data = [[-18, -20, 16, 0, -30, 3], [-18, -22, 41, 11, 49, 22], [-25, -22, 41, 11, -29, 3], [-27, -22, 41, 12, 37, 21], [-19, -22, 41, 25, -16, 3], [-19, -8, 20, -31, 37, 3]]
The maximum -> 49
The entry just right of -31 -> 37
The entry just left of the smallest entry -> 20
Give the entry just left of 21.
Answer: 37
The entry just left of the largest entry: 11
Give the entry just left of -20.
Answer: -18

M =
4	2	3	4	4	5	3	4	4	4
6	3	4	8	3	4	3	2	3	5
2	4	4	3	3	0	4	3	5	4
4	2	4	3	4	3	3	3	4	1
5	3	4	3	4	2	4	4	4	2
Counting starts at 0.
Find the bottom-left entry.
5
Find the bottom entry of the column that holds the largest entry.
3
The entry directly above the smallest entry: 4
Find the bottom-right entry.
2
The entry just right of the largest entry -> 3
The entry at row 1, column 0 is 6
Find the entry at row 0, column 1.
2
Find the entry in row 0 and column 2.
3
The entry in the top-left corner -> 4
The entry at row 2, column 0 is 2
The top entry of the column that holds the largest entry: 4
The entry in row 1 and column 2: 4
Find the entry just right of the smallest entry.
4

Read these off the grid that follows. Indices start at 0.
1) Report the top-right entry.
2) Report the bottom entry of the column that holds the smallest entry.
3) Report the entry directly below 6046.
4) Report the entry at row 2, column 0.
5) Report the entry at row 2, column 1.
6) Report the entry directly below 6110.
7) Report the entry directly above 3936.
8) Report the entry directly above 3560.
array([[3103, 4327, 4371, 6585, 6637, 4460],
       [3138, 3936, 5727, 6009, 7369, 5589],
       [2404, 3625, 6110, 6277, 8086, 5574],
       [4509, 5391, 3704, 6046, 4718, 3640],
       [5833, 4890, 7903, 3560, 5695, 6982],
       [4861, 5236, 2755, 6228, 4582, 4002]])
1) 4460
2) 4861
3) 3560
4) 2404
5) 3625
6) 3704
7) 4327
8) 6046

array([[ -3,   0,  20,  -8],
       [-38,   0, -27,   2],
       [-18,  24, -30,  10],
       [-19,   1,   7, -16],
       [ -2,   8, -21,  -8],
       [-50, -15, -32,  -6],
       [  1,   9,  41, -16],
       [ 13,  23, -17,  19],
       [ -6,  20,   4,  13],
       [ -2,  13, -49,  10],
       [  8, -45, -10,  19],
       [-15,  -7, -10, -29],
       [ 31, -14,  22,   6]])
Indices start at 0.
The entry in row 1 and column 1?
A: 0
The entry directly above -21?
A: 7
The entry directly below the largest entry -> -17
The entry at row 1, column 0?
A: -38
The entry in row 0 and column 1?
A: 0
The top-right entry: -8
The top-left entry?
A: -3
The entry in row 1 and column 2: -27
The entry directly below the smallest entry is 1
The entry in the bottom-left corner -> 31
The entry in row 0 and column 2 -> 20
The entry just right of -18 is 24
The entry directly above the largest entry?
A: -32
The entry in row 2 and column 0: -18
The smallest entry?
A: -50
The entry just right of 24 is -30
The entry directly above the smallest entry: -2
The entry just right of the smallest entry: -15
The entry directly below 2?
A: 10
The entry just right of 7?
A: -16
The bottom-right entry?
A: 6
The entry directly below -7 -> -14
The entry directly below 4: -49
The entry just left of 7?
A: 1
The entry just left of the largest entry -> 9
The entry just right of 9?
A: 41
The entry directly above -7 -> -45

3282,9518,7663,6644,4894,5224,3558,4599,5383,3154,4499,6116,3729,4608
3282,4158,5366,4343,3089,2625,3341,4599,5383,5356,8303,7730,6487,4608
3282,3759,5295,6549,8408,6518,5341,4599,5383,4553,4499,7943,3729,4608
5354,9668,5366,5694,4894,5221,3558,4599,5296,4101,4499,5819,5167,7118
3350,3512,4688,6282,7534,7317,6124,4770,5644,4553,4499,8126,3729,4608
3072,4158,5366,4456,3056,2150,3461,4599,5382,4995,7679,7887,7046,4608
3226,6613,8159,9145,5554,5221,3558,4599,5383,3812,4499,6337,3729,4608
3282,4457,6630,9705,7600,5221,3700,4599,5383,4553,4499,6545,3729,4608
3282,4158,4151,5014,4894,5221,3558,9481,9229,4769,4499,5533,3729,4608
Rows and columns are numbered from 0.
The entry directly above the largest entry is 9145
The entry just left of the largest entry is 6630
Find the bottom-right entry.
4608
The entry directly below the largest entry -> 5014
Find the entry in the top-right corner.
4608
The top-left entry: 3282
The entry at row 0, column 1 is 9518
Find the entry directly below 4688.
5366
Find the entry in row 2 and column 1.
3759
Find the entry at row 2, column 0.
3282
The bottom entry of the column that holds the smallest entry: 5221
Find the entry at row 1, column 0.
3282
Find the entry directly below 5224.
2625
Find the entry in row 0 and column 2.
7663
Find the entry directly above 5694.
6549
The entry directly above 7118 -> 4608
The entry in the bottom-left corner is 3282
Find the top entry of the column that holds the smallest entry.
5224
Find the entry just right of the largest entry.
7600
The entry directly below 6545 -> 5533
The entry directly below the smallest entry -> 5221
The entry just right of 3056: 2150
Find the entry just left of 6630.
4457
Find the entry just left of the smallest entry.
3056
The entry just left of 8159 -> 6613
Find the largest entry.
9705
The entry directly above 9229: 5383

Questions about the row below.
1) Find the entry just left of the largest entry.
2) Find the centre entry.
3) Find the entry just right of the centre entry.
[ 12 -32  21 -44 -47]
1) -32
2) 21
3) -44
